[ -7.2  19.2  11.4  -6.6  23.3   1.1  16.1  -4.6  -8.1  20.6  -1.3  -8.4
  -2.6  -8.8  17.3 -77.7  -3.0  28.0 -13.7  52.2  -4.7] : tuka, L
[  0.4 -11.6  -2.7   2.8  43.1  -9.1   9.3 -15.1   3.5   6.9   1.7  -6.4
  13.9  14.7 -22.8 -18.6  14.6  -3.2  -4.5  31.7  -1.1] : fumam, P
[ -8.4 -14.3   2.4  16.7  56.5 -14.4   2.0  -8.8 -15.7  19.0 -11.7 -11.2
  13.3  -2.5   1.2 -46.9   9.3  10.8 -21.2  46.0  11.4] : fumam, E
[  3.2  -8.6   0.5  20.8  48.2 -12.9  10.7 -23.9  -6.7  15.3   1.6 -13.9
  -8.4 -12.2   2.8 -40.9  26.3  42.0 -11.1  69.8 -12.3] : Nopa, L
[  2.1  -3.1  -1.2   8.9  22.4  -9.7   7.6  -3.8  -1.5  -8.5  -5.8 -47.9
   3.7   9.8   3.0 -22.4  10.6  14.6  -4.8  34.6 -12.1] : Nopa, L
[  9.4 -16.9   3.7  -7.9  56.7 -17.3   2.8   3.4  -0.5   3.4   3.1   9.9
   3.1  17.2  24.2 -14.6 -13.4  10.1 -22.4  49.4  17.2] : kerim, L
[-17.3   4.8   3.6  22.0  33.6   6.1   3.0 -11.6  32.8  38.5  -8.1   1.9
  14.8  -2.9 -15.9 -52.2  69.0  -3.7  -5.0  20.8  28.9] : fumam, P
[  1.9   3.9 -46.2   0.3  34.9  27.6   5.4   6.3  -7.2   5.5  -2.4 -13.5
   7.9  13.1   0.8 -26.0   1.2  22.7 -11.6  36.2  15.8] : fumam, L
[ -8.3 -18.7  16.8   3.9  59.9  -9.6  -6.7  -2.4 -13.9  19.1 -27.4  -8.4
  14.9   3.4   1.9 -28.1 -34.7  18.3 -38.4  48.1  22.0] : fumam, E
[  2.1 -10.6 -15.6 -16.4  30.2 -10.8 -10.5 -15.4  -5.5   5.1 -13.9  25.0
   8.0  16.1   3.6  -0.7 -11.3  -3.1 -31.7  45.9   8.7] : kerim, Q
[ -8.6  -4.9 -19.7   9.4  20.5   6.0   3.5  -7.4 -16.9   7.1 -18.0  -9.6
  -4.4  -3.4  13.1 -18.4 -10.6  28.9 -17.8  68.5  -9.8] : Nopa, E
[-10.3  -7.1  -7.0  22.7  29.6  -0.7  -7.1 -11.5  -4.6  23.5 -68.9 -28.5
   4.2  -8.4  -7.3 -19.5  -0.1  25.7 -24.4  66.0  -7.1] : Nopa, Q
[ -7.4  -1.4   7.4  17.4  43.6  -8.7  -1.0 -16.0   2.4  10.8 -29.6 -37.4
   3.0  -4.8   5.8 -46.1  11.6  41.0 -16.1  58.9  -7.4] : Nopa, Q
[ 29.8 -13.3  10.3  16.5  47.4  -1.8  -2.5 -27.6 -16.1  36.7  12.9 -21.2
   1.6 -21.1  15.7 -51.7  -2.2  17.4 -24.1  48.5   4.9] : fumam, L
[  2.2  -8.2   3.1 -19.8  38.6 -19.8  -0.6 -32.6   0.9  17.6 -12.9 -10.7
 -12.9  -4.5  12.5  -5.3 -30.2  36.9 -21.6  85.3 -14.7] : Nopa, E
[ 12.1 -14.1  11.9  -1.5  54.8  -7.9   6.9 -15.8   0.4  -6.3  -5.8 -29.2
  18.2  31.1  -8.8  -3.8   3.6   7.6 -26.5  42.6   3.9] : fumam, L
[ 18.5  -1.3  30.2  -7.5  25.7  31.4   1.0  28.7 -28.0  14.2 -18.6 -34.0
 -16.5 -17.9  23.6 -42.4   0.7   8.5  -8.2  19.2  21.7] : fumam, E
[-13.7   2.7 -10.5  28.9  22.1  -0.1  -0.8  -4.8   3.0  10.2  -7.4  -7.2
   2.1  10.9   2.3 -16.9  21.7  13.6   3.1  18.5  -4.5] : Nopa, Q
[  7.2  -0.4   2.7  14.4  37.2 -11.7   3.6   2.9 -15.4  18.8  -3.0   1.9
 -15.3   8.0   3.6 -29.7  17.8   8.1 -22.8  54.2  14.9] : fumam, L
[  2.8  -5.7 -19.1  -2.1  14.5 -19.0  -5.1 -42.8  12.2   6.1  12.6  26.9
   8.2   4.8  -4.4 -12.3  -1.9  -9.0  14.8  31.2  -8.6] : tiku, L
[ 10.6 -12.7   4.9   1.6  47.5 -12.8  -0.2 -13.4  -2.3   6.2  -8.1  -9.0
   9.6  15.6 -11.4 -12.8  12.8   9.2  -4.7  43.6  24.0] : fumam, P
[ 19.4 -13.3  18.2  -9.4  32.6 -18.5  -1.2 -12.7  -8.6  26.8 -11.5  -1.7
  -8.1   1.2  11.1 -30.2 -24.6  34.9 -27.5  61.7   8.8] : fumam, E
[ -5.9   0.3  -1.2  46.0   2.7  13.3   9.2   9.0 -10.1  23.4 -20.1 -22.6
  -8.7 -11.1  12.3 -49.4  25.4  23.0   1.0  32.9   3.6] : Nopa, E
[  0.3  -7.2  14.5 -20.0  47.1 -19.8  11.6 -19.7   0.6  18.2  -4.7  -8.6
 -20.2 -10.2  23.2 -39.4  -7.0  38.9 -14.9  74.6 -14.5] : tuka, L
[  1.5 -13.3  18.6  10.8  29.8   1.8  -6.6   4.1 -16.9  12.1 -21.0 -15.3
  -1.4   6.7   5.3  -8.4 -12.2  -1.1 -21.0  47.6   3.9] : fumam, E
[ 11.8  -8.0   3.3  -4.3  27.8 -16.6   4.7  38.9 -16.2  37.7  -1.8  24.6
   3.0   2.5  12.9 -46.3   1.0  12.3 -19.7  48.0  19.2] : kerim, L
[  2.4  -2.6  16.8   5.1  16.0   0.3  29.2  -4.3 -12.7  31.8   1.7  -4.7
  20.5   0.5  -2.9 -28.1  22.5  -8.6  -6.8  18.6  18.8] : fumam, P
[ -7.3  -5.1   6.8  -7.1  40.5   3.2  -2.6 -14.5  -8.0  25.4 -13.5  -6.0
   3.0  10.6   9.5 -20.9 -14.3  17.6 -21.6  70.7   0.6] : fumam, E
[-13.4 -27.6   4.0   9.1  23.5  -8.2 -10.9  -9.1  -2.8   3.0 -11.3  15.5
  12.9  11.0  -7.1   1.4   1.6 -15.4 -33.5  48.9  17.8] : kerim, Q
[ -8.4 -13.1   4.0  20.2  31.2  -8.6   3.6 -23.7 -21.0   9.9 -18.9  -8.7
  -5.0   3.3  -4.9 -19.0  -6.1  -5.4 -36.5  54.2   0.3] : fumam, E
[ 11.6  10.7   9.0   4.8  21.0 -52.6   9.2 -39.6   9.7  28.2  10.6  29.3
   1.9  -1.2   2.8 -31.9   9.4  25.2   8.2  29.3 -25.8] : tiku, P
[  8.5 -11.1   1.6 -17.2  35.6   1.1  13.0   8.8  -5.8   0.2   0.6 -37.4
  -9.7  17.7  21.3 -10.0   0.2  29.5  12.5  53.2 -48.1] : Nopa, L
[  0.3  -6.6  -0.4  12.9  53.5  -9.6   2.6   0.8 -14.0  12.2   6.1  -5.6
  -6.0  21.0  13.0 -34.4  12.6   9.6 -30.6  45.9  14.7] : fumam, L
[  5.7  -2.1 -14.2  -7.6  28.9 -32.8  -6.9 -37.3  21.4   9.0  14.6   7.1
   4.4   5.9   4.7 -18.5   7.9  15.7   4.8  29.3 -23.6] : tuka, P
[  5.0 -11.6  -3.9  -5.6  37.8 -13.8  14.5  11.3  -9.5  19.8   9.1   8.5
   2.1  21.2  15.4 -19.8 -25.6   1.4 -27.7  44.2   7.9] : kerim, L
[ -8.7  -1.2 -10.6   2.7  27.3 -28.2  -1.6 -19.2  15.0  22.8  -0.5  -5.1
   7.2  -3.1  15.3 -29.0 -12.2  33.6   1.3  49.3 -29.3] : tuka, L
[ -9.0   9.5   7.5  30.2  14.4  -3.4   3.2 -23.7 -11.4  28.6  -8.6 -14.0
 -11.3 -19.2  27.2 -53.9   1.8  17.8  -6.2  62.1  -8.8] : tuka, E
[-10.4   3.0 -16.5   3.0  -8.0 -11.9  -6.1  -8.8  -6.0   9.1  -2.7  29.2
 -15.8   0.5  10.5 -20.0  -8.7   9.2 -23.7  16.6  -4.5] : tiku, Q
[ -1.7 -19.9  13.5  -5.7  46.9 -26.2  -6.0 -15.8   0.6   1.6 -27.1 -35.4
  19.6   3.5  -7.8  -0.7 -32.9  20.5 -20.8  79.6   3.3] : fumam, E
[  4.7   2.3 -15.5  -8.9  16.0 -38.5   6.2 -25.0   0.1  12.3   6.1  24.3
 -10.6   1.8  15.9 -21.9 -10.2  20.9  -3.1  53.4 -19.6] : tiku, L
[  9.4  13.5   9.6 -12.6  63.6  -6.4   1.9 -12.1   5.1  24.6   1.9  -6.4
  17.9   0.7 -11.3 -25.0  -2.7  -1.2  -3.2  41.5  15.0] : fumam, P
[ -6.7 -12.1   0.0  19.9  12.9   4.7 -12.0   0.1  -9.0   8.5 -22.3 -11.6
 -13.2  36.7   4.7  -9.4   0.6  -1.9 -15.5  60.2  -5.0] : fumam, E
[  1.2   5.4   5.7 -16.8  34.5 -11.6  -6.3 -26.0   1.4  25.3 -22.2 -26.6
  -6.6 -13.0  25.3  -4.6 -22.9  42.2 -15.6  67.7  -8.1] : Nopa, E
[  9.3  -5.8  -4.3  19.8  19.1  -0.3  -6.4   8.9  12.6  -1.9 -20.9  -7.4
   0.8 -16.6  19.0  -8.3  -4.1  28.5  -8.7  46.1 -13.4] : Nopa, Q

[ -6.1 -38.9   6.8   8.7  11.1 -38.6   6.4  -2.3  18.6  21.0  14.5  31.5
   4.0   4.6   2.1  -3.5 -17.7  36.6 -12.7  -1.7 -41.4] : zivu, K
[  5.9  23.8  23.6  32.7  22.9 -14.3  -6.4 -14.5   4.6  18.3   4.4  28.4
  14.4 -11.1   4.7 -42.2   5.4  22.0 -80.9  -6.7  13.4] : Nati, S
[  0.5  10.4  16.7  24.4  24.0 -18.4 -20.5  -3.5   2.9  -9.2   7.7  -0.9
  10.0 -20.3   3.8  -9.4   3.4  10.2 -29.4  -0.6  -0.1] : Nati, S
[ -8.1  26.0  45.6  38.1  39.3 -23.8 -21.0 -25.8  -4.1  43.1 -19.9  34.0
  14.8  30.7  37.5 -11.7  -6.8  63.8 -60.7  28.3 -37.1] : Nati, K
[ -2.7  25.4  27.3   8.5  13.9  -2.8  -3.5   2.4  -0.8  -4.8  -7.3   4.7
  -6.5 -17.5   5.1   3.3  -8.6  10.4  -7.8   4.6  -6.0] : Nati, K
